Here is a tiny trained network, its code and every weight. The questions are about switching its units off for an input and a class, where a switched-off unit gives its printed mean instead of its output.

import numpy as np


def w(rows, s, z=0):
    codes = np.array(rows[::2]) - 128.0
    scale = np.full(codes.shape[1], s)
    scale[-1] = z or s
    return codes * scale


def f(y):
    return np.maximum(y, 0)


def log_softmax(a):
    a = a - a.max(-1, keepdims=True)
    return a - np.log(np.exp(a).sum(-1, keepdims=True))


def net(x, mask):
    res = np.array(x, float).reshape(1, 8) / 4 @ E
    y = f(res @ A[0][:, :-1].T + A[0][:, -1])
    res = res + np.where(mask, y, B[0][:, -1]) @ B[0][:, :-1]
    return log_softmax(res[-1] @ U[:, :-1].T + U[:, -1])


A, B = {}, {}
E = w([
[192,180,74,120,178,63,186,94,180,185,61,107],'x0',
[97,36,64,138,174,91,116,145,229,130,212,106],'x1',
[78,166,44,129,98,223,53,180,149,219,94,126],'x2',
[82,40,56,143,143,70,122,117,22,121,44,134],'x3',
[180,117,141,114,254,191,48,119,108,115,118,164],'x4',
[228,124,40,146,84,175,140,196,147,24,103,134],'x5',
[129,129,128,125,129,128,127,126,130,129,127,128],'x6',
[129,128,131,128,128,131,130,127,125,128,127,130],'x7',
],0.0046)
A[0] = w([
[172,176,109,129,166,79,154,108,147,173,91,135,190],'N0',
[94,117,121,138,7,70,167,130,155,133,145,127,80],'N1',
[183,124,67,143,89,170,140,163,143,26,113,129,9],'N2',
[94,77,94,128,138,92,133,130,55,136,104,121,93],'N3',
[147,105,183,119,143,87,152,117,121,72,139,137,2],'N4',
[79,83,175,131,94,176,92,143,87,73,180,136,133],'N5',
[101,121,146,131,146,117,126,123,133,157,137,126,54],'N6',
[151,199,182,123,88,168,139,106,35,121,80,126,90],'N7',
[175,102,145,131,247,169,64,122,117,108,129,140,98],'N8',
[132,155,180,122,118,148,132,132,172,134,181,126,97],'N9',
[164,188,183,128,119,161,134,144,189,137,182,121,78],'N10',
[117,92,98,130,137,110,123,139,68,117,103,127,100],'N11',
[84,145,91,111,100,195,103,140,130,197,111,138,32],'N12',
[41,129,220,135,168,103,125,104,116,214,139,128,29],'N13',
[94,50,71,131,162,118,125,120,193,121,207,120,105],'N14',
[148,106,176,119,139,92,146,118,121,79,140,132,10],'N15',
[109,140,96,114,106,176,109,142,138,166,117,137,5],'N16',
[154,116,184,114,142,86,167,104,117,78,141,133,60],'N17',
[94,118,161,127,101,163,103,135,91,98,149,137,149],'N18',
],0.011,0.0022)
B[0] = w([
[164,84,85,137,147,95,214,145,209,174,137,103,218],'N0',
[59,218,186,99,158,192,215,164,64,132,182,122,237],'N1',
[227,120,117,33,98,82,74,64,63,124,200,136,230],'N2',
[114,93,138,136,120,201,132,49,128,102,50,164,220],'N3',
[102,151,82,202,146,138,53,121,109,142,150,97,197],'N4',
[174,115,63,128,170,63,230,108,204,185,106,95,241],'N5',
[177,121,115,107,110,121,124,123,114,107,141,134,159],'N6',
[82,99,217,108,133,60,54,226,200,95,123,157,232],'N7',
[32,214,179,106,95,151,232,140,61,127,181,109,236],'N8',
[114,86,127,132,127,173,133,68,118,110,51,158,197],'N9',
[98,56,120,131,124,169,137,53,82,105,21,169,217],'N10',
[116,101,147,138,125,177,129,56,130,115,75,156,197],'N11',
[128,142,80,234,150,159,60,134,116,126,167,88,206],'N12',
[251,132,95,36,79,100,90,108,66,76,196,138,255],'N13',
[120,123,217,125,112,75,47,229,187,115,78,160,249],'N14',
[100,146,82,189,145,136,61,122,113,141,148,101,188],'N15',
[110,139,100,200,149,125,72,110,109,120,151,100,173],'N16',
[104,149,75,201,134,167,44,145,122,152,143,102,212],'N17',
[151,120,102,134,149,100,199,140,184,174,115,111,199],'N18',
],0.013,0.0062)
U = w([
[236,124,94,37,63,88,85,84,66,82,203,144,91],'0',
[89,158,48,254,177,163,28,131,112,148,160,63,100],'1',
[91,51,142,136,123,198,153,31,112,89,9,207,101],'2',
[93,112,235,114,124,61,71,233,206,98,105,174,102],'3',
[48,232,181,98,129,169,243,152,70,145,188,105,112],'4',
[179,90,52,131,186,70,242,130,230,232,118,78,118],'5',
[135,118,126,123,123,134,130,129,135,127,122,139,253],'6',
],0.0066,0.011)

Each question gives the input, the list of numbers given to net, and the class t.
The units are the neurons (one row each of A and B). Each row of codes is followed by its name. A weight is (code - 128) times the scale printed after its matrix; where a second scale follows, it is the last column's (A, B and U).
mask holds one flag per neuron, in row order. A switched-off neuron (its flag False) gives its mean, the last column of its row in B, instead of its output. The means were averaged over made-up inputs and are rounded, as every weight is.
A unit's drop is (log p(t) with every unit on - log p(t) with that unit switched off) / (log p(t) with every unit on - log p(t) with every unit switched off).
The circuit of an input: a set's keep is (log p(t) with only the set's units on - log p(t) with every unit switched off) / (log p(t) with every unit on - log p(t) with every unit switched off). Starting from the 12 units with the biggest drops (on a tie, the unit counted first), units are removed one at a time, each time the one whose removal leaves the highest keep (on an exact tie, the one counted first), for as long as the keep stays at least 0.8.
units of the circuit, in order: the units of the circuit, biggest drop first
most important unit: the unit with the biggest drop
k most important neurons: the k neurons with the biggest drops, biggest first
drop when u is switched off: that unit's drop, to one decimal
input [-4,5,-7,7,2,-5,5,-5], class 1: most important unit -> N4
input [3,8,-6,4,-7,-2,3,-6], class 3: 3 most important neurons -> (N14, N8, N12)
input [8,8,0,6,0,0,-1,5], class 3: 2 most important neurons -> (N14, N5)
input [-3,-1,5,6,8,2,1,7], class 4: 2 most important neurons -> (N8, N10)
input [-1,0,-5,6,5,-6,-8,-4], class 0: 4 most important neurons -> (N13, N10, N1, N9)
input [4,0,-5,5,0,-3,-7,3], class 1: units of the circuit, in order -> (N17, N4)
input [-4,-1,0,-6,6,0,3,-3], class 2: 3 most important neurons -> (N10, N1, N9)
input [2,-5,-1,-2,7,0,-4,0], class 4: 2 most important neurons -> (N8, N14)
input [-7,-7,2,-6,2,6,5,6], class 3: 2 most important neurons -> (N7, N13)
input [3,3,-7,1,-8,-2,-2,4], class 4: 2 most important neurons -> (N1, N12)
input [4,5,8,-7,-7,-7,-7,-5], class 1: 4 most important neurons -> (N12, N16, N2, N8)
input [1,-5,5,-8,8,2,5,4], class 2: 3 most important neurons -> (N10, N1, N9)
input [-3,-3,7,2,-5,8,-5,-5], class 0: 2 most important neurons -> (N2, N17)
input [6,8,5,-5,0,7,-3,8], class 3: units of the circuit, in order -> (N14)
input [0,7,-7,-3,6,-8,0,-7], class 0: drop when N6 is switched off -> 0.1
input [4,-8,-7,-1,-8,2,3,-6], class 3: drop when N12 is switched off -> 0.2
input [-6,6,2,8,2,5,1,5], class 2: drop when N7 is switched off -> 0.2
